In the rows, 128 means zero.
Each row is followed by its class.
[ 94 118 115 151 131 102 129 119 120 143  93 132 116 141 117 177 153 109
 115 121 120 128 137  97 191 128  79 141 189 129  69  78  99 160 118  98
 128 140 140 123  95 109 125 130 135  81 130 128 135 143  74 136 106 127
 113 142 114 141 108 121 127 131 124 141   4 155 161 120 129 149 110 144
 100  72 117 117 125 134  63] => <62>
[150 127 110  80 153  70 106 140 140 133 138  60 140 110 137  85  87 116
 130 121 136 136  97 127  45 150 151 139  88 126  81 127 180 111 146 152
 252 231  98 119 130 155 119 130 169 176 125 142  42 154  92 113 143 148
 113 121 110 123 122 135 127  97 104 194 252 252 127 144  71  91  67 155
 117 148 124 165 166 115 190] => <67>
[127 144 121 128 153 137 103  88 132 121 150 133 109 119 134 136 148 112
 134 132 105 139  87 128 134 121 100 129 141 131 136 135 109 107 120 133
 114 149 147 140 131  98 116 128 152 107 143 142 170 130 121 126 125 127
 132 135 112 138 101 155 150 108 131 100   4  72 156 140 117 141 114 130
 127 103 114 105  98 105  84] => <73>
[143 102 105 105 157  95 138 121 126 117 121  89 119 137 127 121  93  78
 118 144 107 135 102 115 172 128  90 144  83 112 109 101 183 124 130 129
 158  95 149 114  80 105 126 131 146 102 151 114 105 163  42  99 106 150
 142 136  81 129 109 132 102 106 132 194  80 149 151 145  70 132  43 137
  79 124 117 119 170 122 117] => <73>
[116 146 102 149 139  86  98  73 110 140 135  96 123 153 139 134 139 122
 130 110  84 135  61  62 128 159 120 131 166 112 105 113 157 149 134 111
 170 160 129 117 120 119 123 128 132 103 139 171 128 149 111 148 123 136
 119 133 124 132 116 148 131  95 120 110  61 209 151 142 130 110  84 124
 137  73 119 104  77 106 144] => <73>
[136 141 117 116 153  87  99  90 124 133 146 102 118 129 132 126 128  91
 118 112  79 148 101  91 167 150 105 136 117 112 102 131 167  96 135 109
 138 151 137 128 121 118 118 137 141 118 128 152 137 155  73 126 116 139
 119 135  94 117 114 135 138 101 132  91  22 157 152 104 100 133  74 114
 107 118 119 100 111 104  58] => <73>
[137 109 126  73 171 100 132 145 138 131 137 121 131 100 134 102 115 113
 120 123 122 136  99 166  61 128 141 137  98 130 106 130 166 100 134 146
 197 206 136 127 135 153 126 132 153 143 123 116  31 150 127 114 141 138
 137 122 119  96 117 171 134 103 124 184 221 138 122 147  85 116 102 183
 132 147 125 143 183 117 197] => <67>
[112 136 133  49 132 110 129 101 109 110 110 118 146 111 152  93 112 109
 125 116  94 142  88 125 145 124 134 136 130 117 133 126 220 106 135 148
 117 140 160 130 135 112 136 149 115 118 134 136 130 158 163 126 123 153
 133 110 130 120 113 149 136 104 130  85  67 107 169 161  97 100  85 118
 125 125 126 136 155  95 173] => <73>
[121 131 135 149 126 112 137  95 131 146 136 141 117 120 136 152 158 105
 104 120 124 123 152 114 180 136 103 133 170 129 105 104  99 116 130  88
 103 153 126 139 114 121 127 117 147 116 128 131 136 142  79 147  96 131
 119 159 121 126 120 130 149 126 140  97   4 115 145 131 140 144  59 133
 117 102 124 113 124 133  62] => <62>
[125 113 143  93 121 106 153 125 106  92  95  98 168 143 139 118  94 101
 125 116 111 134  64 165 226 154 131 142 154 117 134  91 176 146 126 112
 135  97 156 134 141 111 137 145 112  74 142 107 129 164  98 107 131 134
 103 129 145 140 130 124 137 124 143 206  16 129 156 159 115 130 116 115
  65  89 132 124 127  96 228] => <73>
[124 169 123 127 130 125 117 112 139 132 137 103 134 118 122 122 130 115
 103 131 115 144 145  87 184 109 120 135 130 116 106 135 145 127 148 109
 114  85 138 132 122 124 122 133 131 126 133 136 144 140  97 134 105 133
 105 146 116 120 121 123 135 120 139  42  18 160 134 127 180 127 109 135
 128 118 123 115  88 126  53] => <62>
[135 140 142  82 108 115  96 147 124 133 152 103 119  72 136  92  87  98
 120 130 121 158 177  94 124 111 137 108  73 118 117 184 193  74 167 146
 115 146 119 132 104 137 123 139 132 190 130 163 116 126 127 132 106 164
 141 118 103 113 123 110 108 116 130   9 204 140 114 136 128 108 105 132
 138 187 126 135 157 134  78] => <67>
[121 135 107 102 131 108 129 108 128 130 117  76 131 110 121 123 143 135
 120 127 109 127 111 120 136 143 131 132 252 127  87  87 146 151 115 131
 167 110 131 122 134 122 129 124 140  83 123 114 108 162 104 125 127 136
 117 112 110 120 121 141 138 116 123 154  96 188 161 139 104 113  98 147
 104 122 127 142 132 121  64] => <73>
[167 127 146 142  82 151 131 157 146 131 168 116 147  85 102 132  72 111
 130 131 172 136 151 182 127  85 122 129  68 141 148 221  96 102 186 123
 160 149 125 147 121 161 113 130 148 160 152 110  61 105  78 126 140 115
 131 130 119 134 133  98 131  99 127  69 200 149 118 134 141 118  96 135
 144 140 116 179 129 130 193] => <68>
[ 78 126 126 134 126 109 101  67 115 148 113 147 106 118 129 158 188 101
 120 116 103 118 142  70 148 139 101 121 215 127  91 108 123 133 112 102
  75 136 135 129 126 119 129 126 111 109 123 166 120 130 141 168 102 126
 114 160 131 126 115 156 133 120 130  25   4  84 161 120 168 134 125 136
 145  75 132  83  86 132  52] => <62>
[124 138  99  70 171  96 104  84 114 136 116  62 128 123 137 118 133 112
 118 118  59 146  78 100 167 143 121 140 118 109  94 103 173 137 110 127
 138  88 151 122 136 117 129 132 137  99 134 117 142 182 108 119 118 144
 107 128  91 104 109 150 134 105 134 110   4 166 158 148 103 129  70 128
 105 121 121 106 115  93  26] => <73>
[150 120 123 122 139 124 109 123 147 142 169 131 121  80 133 143 152 119
 132 139 129 129 147 161  51 127 127 132 120 140 111 142  40  77 136 120
 136 212 127 132 140 160 108 121 162 142 121 146 113 113 122 133 138 118
 131 156 119 103 125 155 145 141 129 114 152 106 145 133 113 145 141 152
 150 136 127 140 139 131  53] => <68>
[122 132 109  59 190 107 126 117 140 133 142  96 126 100 138  84 143 147
 125 134  94 145 125 129  34 125 178 122 110 132 128 116 190 102 116 167
 179 162 136  50 159 119 120 130 138 158 121 137 112 156 149 132 131 149
 140 103 111 110 127 159 143 108 121 110 238 149 120 143  99 100  79 148
 162 162 122 130 171 113 107] => <67>
[ 98 133  98 170 132 131 110 109 132 137 131 137 117 152 131 147 118 112
 128 123  97 139 112  70 147 127  69 126 102 125 146 128 161 143 125 134
 104 143 141 111  81  89 128 131 117 108 132 156 171 120 106 135  94 148
 154 107 102 131 102 131 122 111 145 101  39 150 140 135 102 121  92 150
 134  95 121  97 111 142  82] => <62>
[120 127 121 167 124  76  90 113 142 150 147 140 115 119 139 122 151 110
 116 121 113 128 151  67 109 133 130 111 159 122  97 118 145 111 148 116
 158 230 121 110 141 124 132 114 150 154 127 168  84 132 103 163 113 157
 126 140 126 149 111 138 133 105 134  77  68 195 137 128 131 138  84 144
 163 109 108 111 138 130 140] => <62>
[125 119 138 107 135 141 169 131 118 127 124 129 115  99 103 145 110 119
 123 148 137 130 152 137 151 120  85 135 125 130 101 132 110 128 131 155
 116 114 136 133 113 137 124 139 138 120 134  99 135 133 105 117 126 121
 126 138 112 107 128 122 134 116 123 141  96 107 137 125 108 136 118 136
  93 139 115 129 137 138  79] => <73>
[114 131 106 134 149 104 133  92 135 129 130  85 119 137 109 153 147 105
 125 108 125 124  88 102 144 132  94 142 153 128  98 105 132 144 135 109
 177 128 141 126 120 106 134 119 140  95 142 123 129 154  73 129 118 124
 115 129 106 124 101 146 135  93 124 151   4 169 119 152 114 132  63 139
  87  35 120 109 107 115 115] => <62>
